Here is a tiny trained network, its code and every weight. The questions are about switching its units off for an input and a target symbol, where a switched-off unit gives its printed mean instead of its output.

import numpy as np


def w(rows, s, z=0):
    codes = np.array(rows[::2]) - 128.0
    scale = np.full(codes.shape[1], s)
    scale[-1] = z or s
    return codes * scale


def f(y):
    return y / 2 * (1 + np.tanh(0.7978845608 * (y + 0.044715 * y**3)))


def softmax(a):
    e = np.exp(a - a.max(-1, keepdims=True))
    return e / e.sum(-1, keepdims=True)


def log_softmax(a):
    a = a - a.max(-1, keepdims=True)
    return a - np.log(np.exp(a).sum(-1, keepdims=True))


def net(x, mask):
    ids = ['ΞΠαεζλστψ'.index(c) for c in x.split()]
    T = len(ids)
    res = E[ids] + P[:T]
    u = 0
    for l in range(2):
        r = res
        for j in range(2):
            rows = slice(4 * j, 4 * j + 4)
            q, k, v = (r @ M[l][rows].T for M in (Q, K, V))
            z = softmax(np.where(np.tri(T) > 0, q @ k.T / 4**0.5, -1e9)) @ v
            o = O[l][rows]
            res = res + np.where(mask[u + j], z, o[:, -1]) @ o[:, :-1]
        u += 2
        y = f(res @ A[l][:, :-1].T + A[l][:, -1])
        res = res + np.where(mask[u : u + 12], y, B[l][:, -1]) @ B[l][:, :-1]
        u += 12
    return log_softmax(res[-1] @ U[:, :-1].T + U[:, -1])


Q, K, V, O, A, B = {}, {}, {}, {}, {}, {}
E = w([
[172,110,130,161,117,9],'Ξ',
[135,129,70,6,76,109],'Π',
[11,110,98,93,173,157],'α',
[217,92,142,137,190,121],'ε',
[69,68,204,130,90,89],'ζ',
[116,112,124,93,35,168],'λ',
[40,45,109,198,174,121],'σ',
[21,23,146,208,130,160],'τ',
[154,106,30,140,61,215],'ψ',
],0.02)
P = w([
[58,25,25,80,4,145],'0',
[75,42,46,89,36,143],'1',
[83,75,66,115,41,140],'2',
[84,75,71,111,68,112],'3',
[95,94,91,129,80,129],'4',
[121,94,106,117,91,106],'5',
[104,105,120,126,113,114],'6',
[124,107,143,138,107,88],'7',
[143,111,151,144,129,94],'8',
[156,124,162,155,145,88],'9',
[162,115,167,162,150,75],'10',
[179,134,186,171,163,78],'11',
[182,105,157,166,134,93],'12',
],0.0039)
Q[0] = w([
[115,121,48,79,161,146],'0.h1',
[197,110,68,114,57,106],'0.h1',
[95,136,151,160,121,141],'0.h1',
[154,125,138,94,133,116],'0.h1',
[56,4,127,113,45,100],'0.h2',
[74,6,131,128,44,112],'0.h2',
[158,213,164,142,206,172],'0.h2',
[146,118,139,154,118,118],'0.h2',
],0.016)
K[0] = w([
[103,106,82,90,149,169],'0.h1',
[226,118,154,115,185,140],'0.h1',
[38,103,170,172,93,146],'0.h1',
[152,132,141,91,79,86],'0.h1',
[187,158,173,201,208,51],'0.h2',
[155,186,157,191,214,91],'0.h2',
[10,108,27,20,37,209],'0.h2',
[120,51,132,97,166,103],'0.h2',
],0.012)
V[0] = w([
[103,162,128,174,139,112],'0.h1',
[114,102,146,107,178,136],'0.h1',
[156,79,123,74,124,114],'0.h1',
[113,100,140,84,124,154],'0.h1',
[169,68,117,109,176,131],'0.h2',
[25,112,155,76,164,128],'0.h2',
[124,136,44,176,72,3],'0.h2',
[83,138,95,172,77,152],'0.h2',
],0.0069)
O[0] = w([
[79,92,119,135,84,178,101],'0.h1',
[38,123,122,71,211,180,125],'0.h1',
[141,134,74,106,197,122,172],'0.h1',
[59,164,117,131,118,96,145],'0.h1',
[69,153,197,127,176,175,160],'0.h2',
[173,57,96,117,83,134,93],'0.h2',
[181,253,166,221,139,122,254],'0.h2',
[224,72,143,159,84,126,111],'0.h2',
],0.0051,0.0086)
A[0] = w([
[154,143,179,161,142,165,66],'0.n1',
[112,69,142,81,190,146,126],'0.n2',
[142,28,233,151,82,154,20],'0.n3',
[182,157,101,114,61,255,170],'0.n4',
[181,67,54,142,49,177,200],'0.n5',
[61,153,203,91,78,50,39],'0.n6',
[15,81,139,39,92,149,175],'0.n7',
[41,201,75,119,240,113,201],'0.n8',
[95,92,167,155,167,209,36],'0.n9',
[72,143,85,138,151,115,61],'0.n10',
[69,178,244,161,87,164,146],'0.n11',
[61,126,158,91,68,69,2],'0.n12',
],0.0067,0.0025)
B[0] = w([
[88,113,102,97,74,147,132],'0.n1',
[198,119,189,139,114,182,134],'0.n2',
[85,125,147,128,104,105,174],'0.n3',
[150,210,96,147,181,102,245],'0.n4',
[75,161,162,137,135,126,227],'0.n5',
[118,66,96,128,176,133,200],'0.n6',
[168,159,193,106,140,187,248],'0.n7',
[254,108,85,157,196,119,171],'0.n8',
[124,211,168,148,78,139,139],'0.n9',
[125,128,110,184,145,139,126],'0.n10',
[57,154,73,59,166,69,254],'0.n11',
[131,78,114,125,168,156,168],'0.n12',
],0.0077,0.0057)
Q[1] = w([
[106,172,139,151,177,119],'1.h1',
[206,104,37,159,80,232],'1.h1',
[131,108,162,129,162,139],'1.h1',
[109,139,150,63,113,122],'1.h1',
[97,76,124,156,123,93],'1.h2',
[127,181,175,115,211,94],'1.h2',
[163,249,81,123,224,113],'1.h2',
[219,134,139,53,93,116],'1.h2',
],0.011)
K[1] = w([
[193,144,152,132,126,117],'1.h1',
[64,137,55,139,106,176],'1.h1',
[117,26,109,128,127,164],'1.h1',
[156,113,133,43,85,122],'1.h1',
[47,84,133,125,110,149],'1.h2',
[138,109,116,107,170,96],'1.h2',
[192,147,106,184,177,9],'1.h2',
[184,125,125,83,98,114],'1.h2',
],0.011)
V[1] = w([
[108,188,145,112,176,128],'1.h1',
[103,161,131,102,90,100],'1.h1',
[100,109,85,123,116,102],'1.h1',
[93,126,173,86,107,54],'1.h1',
[188,60,153,167,139,106],'1.h2',
[115,176,191,77,127,96],'1.h2',
[155,253,133,62,69,134],'1.h2',
[164,160,200,199,126,196],'1.h2',
],0.006)
O[1] = w([
[112,96,118,102,126,124,174],'1.h1',
[72,50,109,120,143,125,173],'1.h1',
[153,137,149,122,146,148,99],'1.h1',
[136,76,105,132,2,115,176],'1.h1',
[40,107,92,52,244,94,255],'1.h2',
[84,114,150,102,178,164,210],'1.h2',
[84,109,121,50,122,219,87],'1.h2',
[130,104,96,102,155,165,166],'1.h2',
],0.0049,0.0022)
A[1] = w([
[248,87,139,132,99,114,204],'1.n1',
[149,148,138,104,145,79,89],'1.n2',
[129,122,148,115,93,134,129],'1.n3',
[130,117,168,117,171,30,60],'1.n4',
[97,163,115,89,89,169,172],'1.n5',
[179,176,85,130,137,151,89],'1.n6',
[98,164,173,152,114,126,102],'1.n7',
[92,116,117,130,208,116,91],'1.n8',
[136,186,134,137,139,106,150],'1.n9',
[98,142,73,67,128,116,47],'1.n10',
[202,107,60,130,97,146,2],'1.n11',
[225,158,122,117,116,154,67],'1.n12',
],0.013,0.004)
B[1] = w([
[66,199,121,95,165,236,172],'1.n1',
[98,171,85,188,24,216,171],'1.n2',
[173,148,117,42,98,157,144],'1.n3',
[129,87,68,82,102,218,246],'1.n4',
[204,167,175,187,176,74,254],'1.n5',
[37,61,140,71,122,101,191],'1.n6',
[108,120,90,131,81,158,182],'1.n7',
[128,151,168,125,81,105,214],'1.n8',
[126,81,70,75,76,50,221],'1.n9',
[105,69,197,127,168,51,196],'1.n10',
[79,106,125,194,220,8,134],'1.n11',
[162,1,112,183,134,138,155],'1.n12',
],0.0062,0.0077)
U = w([
[24,167,24,145,113,88,176],'Ξ',
[153,195,230,119,87,64,240],'Π',
[104,106,117,153,169,195,91],'α',
[37,156,172,112,231,196,131],'ε',
[156,2,145,79,107,62,81],'ζ',
[179,169,99,131,13,180,184],'λ',
[53,122,185,246,121,141,40],'σ',
[5,79,164,94,61,154,4],'τ',
[139,58,136,249,145,77,130],'ψ',
],0.0057,0.0033)

Each question gives the input, a string of symbols that net reads in full, and the target symbol t.
The units are the heads (4 rows each of Q, K, V and O) and the neurons (one row each of A and B). Each row of codes is followed by its name. A weight is (code - 128) times the scale printed after its matrix; where a second scale follows, it is the last column's (O, A, B and U).
mask holds one flag per unit, layer by layer, with each layer's heads first. A switched-off unit (its flag False) gives its mean, the last column of its rows in O or B, instead of its output. The means were averaged over made-up inputs and are rounded, as every weight is.
A unit's drop is (log p(t) with every unit on - log p(t) with that unit switched off) / (log p(t) with every unit on - log p(t) with every unit switched off).
The circuit of an input: a set's keep is (log p(t) with only the set's units on - log p(t) with every unit switched off) / (log p(t) with every unit on - log p(t) with every unit switched off). Starting from the 12 units with the biggest drops (on a tie, the unit counted first), units are removed one at a time, each time the one whose removal leaves the highest keep (on an exact tie, the one counted first), for as long as the keep stays at least 0.8.
units of the circuit, in order: the units of the circuit, biggest drop first
top k neurons: the k neurons with the biggest drops, biggest first
k most important neurons of layer l: the k neurons of layer l with the biggest drops, biggest first
heads that matter: for each layer, one digit per head in row order, 1 if its drop is at least 0.15 and else 0, layers parted by /
drop of u: that unit's drop, to one decimal
input λ ζ ζ ζ Π, target ζ: units of the circuit, in order => (1.n10)
input ζ λ ε λ Π, target ζ: top 2 neurons => (1.n12; 1.n10)
input τ λ ψ, target ψ: units of the circuit, in order => (1.n11; 0.h2)
input λ Π ε ζ α Ξ τ, target Ξ: units of the circuit, in order => (0.h2; 0.n11; 0.n7)
input τ ψ λ α ε λ λ Ξ, target λ: 2 most important neurons of layer 1 => (1.n4; 1.n2)
input λ ζ λ λ λ ζ α ψ Π α τ, target τ: 2 most important neurons of layer 1 => (1.n5; 1.n7)
input α λ λ λ λ Π Π λ ζ ζ, target τ: units of the circuit, in order => (1.n5; 1.n4)
input λ λ σ α λ Π ε λ λ λ λ ψ ζ, target ε: units of the circuit, in order => (0.h2; 0.n7)
input λ σ ζ λ Π λ ε λ ψ λ λ, target ε: heads that matter => 01 / 00
input λ σ λ ψ ζ ε ψ, target ε: units of the circuit, in order => (0.h2; 1.h1)
input ψ ζ λ, target Π: top 2 neurons => (1.n5; 0.n5)
input Π τ Ξ λ λ τ Π ε α λ Π, target ε: 2 most important neurons of layer 0 => (0.n11; 0.n7)
input ζ ψ ε ζ ψ λ λ, target ε: units of the circuit, in order => (0.h2; 0.n7)
input λ σ Ξ ζ ζ, target Ξ: heads that matter => 01 / 01
input ζ λ ψ ε ψ ζ ζ Π, target ε: units of the circuit, in order => (0.h2; 0.n7)
input Ξ λ ζ ψ λ ψ λ λ ψ Π λ ψ ε, target ε: 2 most important neurons of layer 1 => (1.n1; 1.n9)
input ζ λ Π, target Π: top 3 neurons => (1.n5; 0.n5; 0.n8)
input ψ λ ζ λ λ λ τ, target τ: 4 most important neurons of layer 0 => (0.n3; 0.n4; 0.n8; 0.n9)
input λ λ λ, target Π: top 3 neurons => (1.n5; 1.n4; 0.n5)
input λ ψ ζ ζ ζ λ Ξ λ Π ζ λ ζ ψ, target Ξ: most important neuron of layer 1 => (1.n9)
input Ξ ψ ψ λ λ Ξ ψ σ λ λ λ λ ζ, target τ: top 3 neurons => (1.n4; 0.n4; 1.n5)
input λ λ Π λ ε Ξ ζ ζ Ξ ψ Ξ λ, target Ξ: top neuron => (0.n7)
input Ξ ζ λ λ ζ λ λ λ ζ λ α λ ψ, target Ξ: top 4 neurons => (0.n4; 1.n9; 1.n6; 0.n7)
input λ λ σ ζ Ξ λ λ Π λ λ ζ τ, target Ξ: 2 most important neurons of layer 0 => (0.n11; 0.n7)
input λ ζ ζ Π, target Π: drop of 0.h2 => 0.7
input Ξ ζ ζ ζ ζ ζ Ξ λ ψ σ Π λ Ξ, target Ξ: drop of 0.h2 => 0.4
